Below are the code and all the weights of a small trained network. Each question names an input and a class and asks about switching units off, where a switched-off unit gives its printed mean instead of its output.

import numpy as np


def w(rows, s, z=0):
    codes = np.array(rows[::2]) - 128.0
    scale = np.full(codes.shape[1], s)
    scale[-1] = z or s
    return codes * scale


def norm(h):
    return h / np.sqrt((h * h).mean(-1, keepdims=True) + 1e-5)


def f(y):
    return y / 2 * (1 + np.tanh(0.7978845608 * (y + 0.044715 * y**3)))


def log_softmax(a):
    a = a - a.max(-1, keepdims=True)
    return a - np.log(np.exp(a).sum(-1, keepdims=True))


def net(x, mask):
    res = np.array(x, float).reshape(1, 6) / 4 @ E
    u = 0
    for l in range(4):
        y = f(norm(res) @ A[l][:, :-1].T + A[l][:, -1])
        res = res + np.where(mask[u : u + 14], y, B[l][:, -1]) @ B[l][:, :-1]
        u += 14
    return log_softmax(norm(res)[-1] @ U[:, :-1].T + U[:, -1])


A, B = {}, {}
E = w([
[129,138,109,165,171,204,128,133,176,87,153,98],'x0',
[135,115,132,122,130,134,134,114,114,127,141,124],'x1',
[79,104,154,6,212,94,87,94,136,47,42,65],'x2',
[230,193,89,71,195,124,203,151,140,134,86,161],'x3',
[102,136,183,45,53,125,199,123,255,200,152,44],'x4',
[35,200,147,124,169,201,213,100,78,159,65,177],'x5',
],0.0076)
A[0] = w([
[79,125,88,141,159,141,246,146,103,145,97,154,128],'0.n0',
[196,87,100,166,118,47,91,130,180,155,152,129,84],'0.n1',
[162,145,107,105,138,105,50,137,171,118,198,103,71],'0.n2',
[165,140,179,94,110,90,166,126,125,128,142,187,123],'0.n3',
[103,188,150,180,171,166,117,100,198,105,185,100,51],'0.n4',
[93,132,130,71,53,128,191,191,150,155,157,80,63],'0.n5',
[85,159,147,174,65,163,63,123,106,120,147,76,2],'0.n6',
[121,82,138,84,197,74,147,174,162,82,33,122,108],'0.n7',
[160,172,43,151,166,202,157,166,170,77,127,52,106],'0.n8',
[23,111,144,111,114,216,125,128,120,160,115,191,149],'0.n9',
[134,120,74,170,107,160,110,62,134,75,108,120,240],'0.n10',
[139,149,106,178,142,93,143,215,124,213,197,184,53],'0.n11',
[149,187,179,113,47,2,138,129,70,154,58,152,130],'0.n12',
[163,114,103,180,75,181,173,142,105,168,171,108,81],'0.n13',
],0.007,0.004)
B[0] = w([
[154,147,150,121,170,197,87,197,156,203,105,118,233],'0.n0',
[128,148,165,89,144,203,117,179,107,210,102,161,223],'0.n1',
[152,88,161,96,160,202,112,159,77,219,148,127,186],'0.n2',
[133,74,88,105,120,157,164,77,114,105,141,108,168],'0.n3',
[93,53,111,153,150,189,180,159,136,115,138,48,153],'0.n4',
[109,92,106,78,121,201,139,72,157,102,172,210,221],'0.n5',
[108,83,221,149,78,97,175,81,72,124,87,149,152],'0.n6',
[101,173,54,135,143,156,68,52,124,105,202,79,253],'0.n7',
[85,49,81,173,107,167,207,170,138,105,97,79,203],'0.n8',
[160,155,202,101,116,153,120,198,114,176,88,114,247],'0.n9',
[64,77,170,141,89,200,176,210,108,127,212,146,222],'0.n10',
[103,181,70,134,105,138,85,54,98,106,151,40,205],'0.n11',
[61,28,77,220,185,124,194,188,68,168,157,78,220],'0.n12',
[89,215,97,104,171,123,112,116,117,119,254,93,200],'0.n13',
],0.0074,0.0044)
A[1] = w([
[143,159,118,174,143,128,109,187,48,94,125,122,116],'1.n0',
[109,97,118,83,60,123,166,59,183,166,124,119,80],'1.n1',
[88,147,150,185,107,92,135,185,147,73,93,133,83],'1.n2',
[154,115,105,208,136,119,112,111,46,64,126,206,119],'1.n3',
[58,105,197,92,110,153,116,167,72,127,191,122,121],'1.n4',
[97,41,104,177,153,65,228,155,124,117,122,119,142],'1.n5',
[131,98,98,49,152,129,58,208,127,146,172,119,158],'1.n6',
[177,139,154,136,133,151,91,182,63,54,131,155,2],'1.n7',
[74,130,228,201,115,93,58,113,166,126,118,104,28],'1.n8',
[157,128,187,114,55,90,70,177,121,133,112,122,60],'1.n9',
[55,98,161,86,221,105,104,147,174,75,118,61,131],'1.n10',
[75,219,49,161,76,114,61,78,157,126,114,118,98],'1.n11',
[206,188,84,81,174,128,206,185,156,84,123,105,109],'1.n12',
[226,164,2,101,169,78,174,161,136,150,82,109,61],'1.n13',
],0.0073,0.0039)
B[1] = w([
[81,117,110,13,95,114,193,128,224,93,158,151,195],'1.n0',
[82,98,70,132,177,107,131,205,185,66,96,211,176],'1.n1',
[129,133,92,149,86,156,91,152,188,113,44,128,120],'1.n2',
[92,115,114,67,140,121,172,160,246,70,131,197,183],'1.n3',
[146,138,54,72,79,203,165,100,94,85,89,125,253],'1.n4',
[122,71,62,165,104,130,227,110,164,153,144,63,151],'1.n5',
[160,174,129,119,137,151,122,158,51,127,85,114,235],'1.n6',
[130,137,147,76,193,131,130,142,168,116,159,176,152],'1.n7',
[199,114,153,151,38,184,162,2,139,61,72,127,144],'1.n8',
[207,118,144,166,113,152,151,138,133,114,114,106,125],'1.n9',
[140,227,92,176,175,100,114,103,98,159,191,53,230],'1.n10',
[191,180,56,74,112,127,161,164,106,124,177,62,134],'1.n11',
[147,66,179,169,51,179,91,28,116,114,115,119,194],'1.n12',
[161,58,199,212,2,212,126,31,103,111,80,148,186],'1.n13',
],0.0071,0.0062)
A[2] = w([
[106,84,132,227,89,148,193,198,159,137,146,118,109],'2.n0',
[37,115,212,160,75,92,69,118,141,99,127,116,58],'2.n1',
[201,85,137,120,128,101,24,173,152,152,153,91,96],'2.n2',
[185,51,142,140,109,97,51,198,127,130,188,115,133],'2.n3',
[86,145,57,192,159,134,138,124,169,89,115,75,151],'2.n4',
[181,79,116,116,95,145,153,54,187,114,81,123,140],'2.n5',
[170,144,181,108,151,131,47,189,160,216,96,149,152],'2.n6',
[132,123,103,180,160,122,53,136,109,54,93,233,42],'2.n7',
[95,121,119,51,128,132,106,131,250,135,133,172,29],'2.n8',
[105,119,107,143,102,168,128,138,171,194,99,69,177],'2.n9',
[105,73,109,126,125,1,155,118,56,194,116,153,62],'2.n10',
[154,123,163,70,83,87,164,110,233,184,138,84,3],'2.n11',
[213,70,114,144,114,123,112,145,162,93,165,97,150],'2.n12',
[118,50,158,69,176,38,140,71,86,140,53,134,139],'2.n13',
],0.0082,0.0033)
B[2] = w([
[150,90,137,126,130,45,86,140,109,112,107,37,219],'2.n0',
[170,101,128,169,127,202,115,7,182,161,85,156,124],'2.n1',
[91,201,189,149,201,114,127,168,150,141,105,158,150],'2.n2',
[104,150,160,126,187,173,169,150,179,189,43,142,165],'2.n3',
[159,93,111,117,49,76,120,191,100,148,120,79,206],'2.n4',
[109,96,133,151,92,108,148,86,79,110,137,176,189],'2.n5',
[138,146,168,104,156,54,138,201,46,110,61,160,151],'2.n6',
[78,93,162,92,131,92,165,88,255,88,170,176,147],'2.n7',
[121,112,110,64,156,30,197,138,102,39,173,191,174],'2.n8',
[164,62,113,84,133,77,108,184,87,114,142,217,253],'2.n9',
[72,38,102,180,128,219,157,227,148,199,152,33,137],'2.n10',
[33,123,167,144,222,139,95,101,233,54,149,226,139],'2.n11',
[76,175,181,146,154,160,191,146,140,177,21,135,179],'2.n12',
[150,140,80,180,111,207,102,146,178,164,166,48,142],'2.n13',
],0.0079,0.0059)
A[3] = w([
[144,254,95,140,93,112,55,96,144,146,202,118,56],'3.n0',
[174,158,134,219,92,76,180,146,137,147,162,167,80],'3.n1',
[145,183,127,65,141,144,94,184,102,95,98,166,147],'3.n2',
[171,161,123,85,76,159,137,80,114,105,183,150,196],'3.n3',
[117,182,226,143,154,183,76,153,131,188,57,166,113],'3.n4',
[141,163,121,204,63,76,122,141,162,185,160,173,109],'3.n5',
[137,88,163,165,56,152,79,36,138,137,104,165,83],'3.n6',
[122,92,73,71,114,135,163,171,195,126,138,175,69],'3.n7',
[172,188,135,175,107,141,101,157,130,168,222,133,3],'3.n8',
[175,79,141,127,190,133,83,168,103,177,180,94,144],'3.n9',
[217,115,144,128,114,136,147,80,70,95,143,183,166],'3.n10',
[96,107,119,122,167,46,147,150,148,73,142,217,5],'3.n11',
[106,175,149,170,49,168,132,171,169,163,165,173,156],'3.n12',
[124,136,141,75,168,93,65,70,126,93,113,78,23],'3.n13',
],0.0094,0.003)
B[3] = w([
[201,177,49,67,117,47,126,143,47,111,94,72,185],'3.n0',
[48,136,87,156,172,128,28,78,160,87,92,51,133],'3.n1',
[185,143,140,120,126,10,153,152,111,136,149,167,235],'3.n2',
[184,156,104,73,90,46,140,81,94,61,79,104,228],'3.n3',
[204,166,158,132,98,86,173,148,75,167,71,215,222],'3.n4',
[137,131,98,160,238,136,65,79,152,41,130,52,133],'3.n5',
[190,83,112,162,90,162,207,28,112,64,71,171,195],'3.n6',
[112,134,126,122,131,105,115,172,115,110,207,167,255],'3.n7',
[101,207,119,87,120,111,37,111,124,114,79,39,162],'3.n8',
[114,134,89,106,110,107,177,178,99,125,80,124,209],'3.n9',
[109,100,161,69,58,169,118,70,96,115,134,155,195],'3.n10',
[113,154,154,2,57,99,168,147,190,130,207,115,208],'3.n11',
[147,153,135,113,211,88,46,86,144,101,91,132,198],'3.n12',
[137,186,87,189,141,87,21,91,156,133,144,158,168],'3.n13',
],0.0092,0.0057)
U = w([
[117,237,44,133,213,85,1,54,122,105,138,11,78],'0',
[47,114,121,85,166,108,171,132,254,56,216,231,52],'1',
[169,74,153,213,65,223,155,19,116,122,65,150,55],'2',
[163,135,93,104,86,86,175,161,62,120,119,110,255],'3',
[117,231,198,114,209,172,159,211,95,236,48,184,39],'4',
[59,58,75,242,186,224,167,209,152,181,180,31,48],'5',
],0.0096,0.0071)

Each question gives the input, the list of numbers given to net, and the class t.
The units are the neurons (one row each of A and B). Each row of codes is followed by its name. A weight is (code - 128) times the scale printed after its matrix; where a second scale follows, it is the last column's (A, B and U).
mask holds one flag per neuron, layer by layer. A switched-off neuron (its flag False) gives its mean, the last column of its row in B, instead of its output. The means were averaged over made-up inputs and are rounded, as every weight is.
A unit's drop is (log p(t) with every unit on - log p(t) with that unit switched off) / (log p(t) with every unit on - log p(t) with every unit switched off).
The circuit of an input: a set's keep is (log p(t) with only the set's units on - log p(t) with every unit switched off) / (log p(t) with every unit on - log p(t) with every unit switched off). Starting from the 12 units with the biggest drops (on a tie, the unit counted first), units are removed one at a time, each time the one whose removal leaves the highest keep (on an exact tie, the one counted first), for as long as the keep stays at least 0.8.
circuit, biggest first: the units of the circuit, biggest drop first
unit that matters most: the unit with the biggest drop
k most important neurons: the k neurons with the biggest drops, biggest first
k most important neurons of layer l: the k neurons of layer l with the biggest drops, biggest first
input [1,7,-7,-3,7,7], class 0: circuit, biggest first -> 0.n13; 3.n12; 3.n8
input [-7,1,-4,-1,6,-5], class 5: 2 most important neurons -> 0.n12; 1.n0
input [8,4,6,6,3,-8], class 4: 2 most important neurons -> 0.n2; 2.n12
input [-7,1,6,2,-4,0], class 5: unit that matters most -> 0.n12
input [-8,1,1,2,-8,8], class 1: 2 most important neurons -> 1.n3; 1.n0
input [7,-2,4,8,-2,-3], class 2: circuit, biggest first -> 1.n12; 1.n13
input [-5,-2,-6,-1,6,7], class 4: circuit, biggest first -> 0.n0; 3.n12
input [0,1,5,-5,-6,6], class 1: circuit, biggest first -> 1.n3; 2.n7
input [8,-4,1,3,-7,-2], class 5: 2 most important neurons -> 0.n8; 1.n5
input [8,-7,7,7,-8,4], class 1: circuit, biggest first -> 2.n7; 1.n3; 1.n4
input [-3,6,-5,1,6,-3], class 1: 2 most important neurons of layer 0 -> 0.n5; 0.n7
input [4,-4,-1,3,4,-1], class 1: 3 most important neurons -> 0.n5; 0.n12; 2.n9
input [4,5,6,-7,-2,0], class 2: 3 most important neurons -> 1.n8; 0.n6; 0.n13
input [-4,1,-7,-3,8,-2], class 1: circuit, biggest first -> 2.n11
input [6,2,7,8,6,8], class 2: 2 most important neurons -> 1.n12; 2.n0
input [7,6,-3,-1,-4,-6], class 5: 2 most important neurons -> 0.n8; 0.n10
input [-6,0,2,8,-3,8], class 2: 3 most important neurons -> 1.n13; 1.n12; 0.n1
input [-1,-3,-3,0,5,-1], class 1: 2 most important neurons of layer 1 -> 1.n10; 1.n1
input [4,6,7,-8,0,0], class 2: 2 most important neurons -> 1.n8; 0.n6
input [-2,-4,-2,-8,6,1], class 2: unit that matters most -> 0.n6
input [4,-7,7,3,7,-4], class 0: 2 most important neurons -> 1.n10; 0.n7
input [-6,-5,-5,0,4,3], class 5: 2 most important neurons -> 0.n12; 0.n7
input [8,-5,1,8,6,1], class 2: 3 most important neurons -> 1.n12; 1.n13; 2.n5
input [2,2,6,-1,-2,7], class 4: 3 most important neurons of layer 0 -> 0.n9; 0.n0; 0.n11
input [1,1,2,6,4,6], class 2: 2 most important neurons of layer 0 -> 0.n10; 0.n1
input [2,7,8,0,-7,3], class 0: 2 most important neurons -> 0.n7; 1.n10
input [1,0,4,6,-4,-8], class 4: unit that matters most -> 0.n2
input [8,-7,-4,6,2,2], class 5: 2 most important neurons -> 0.n8; 0.n4
input [7,3,7,2,8,-8], class 1: 4 most important neurons of layer 2 -> 2.n11; 2.n8; 2.n0; 2.n9
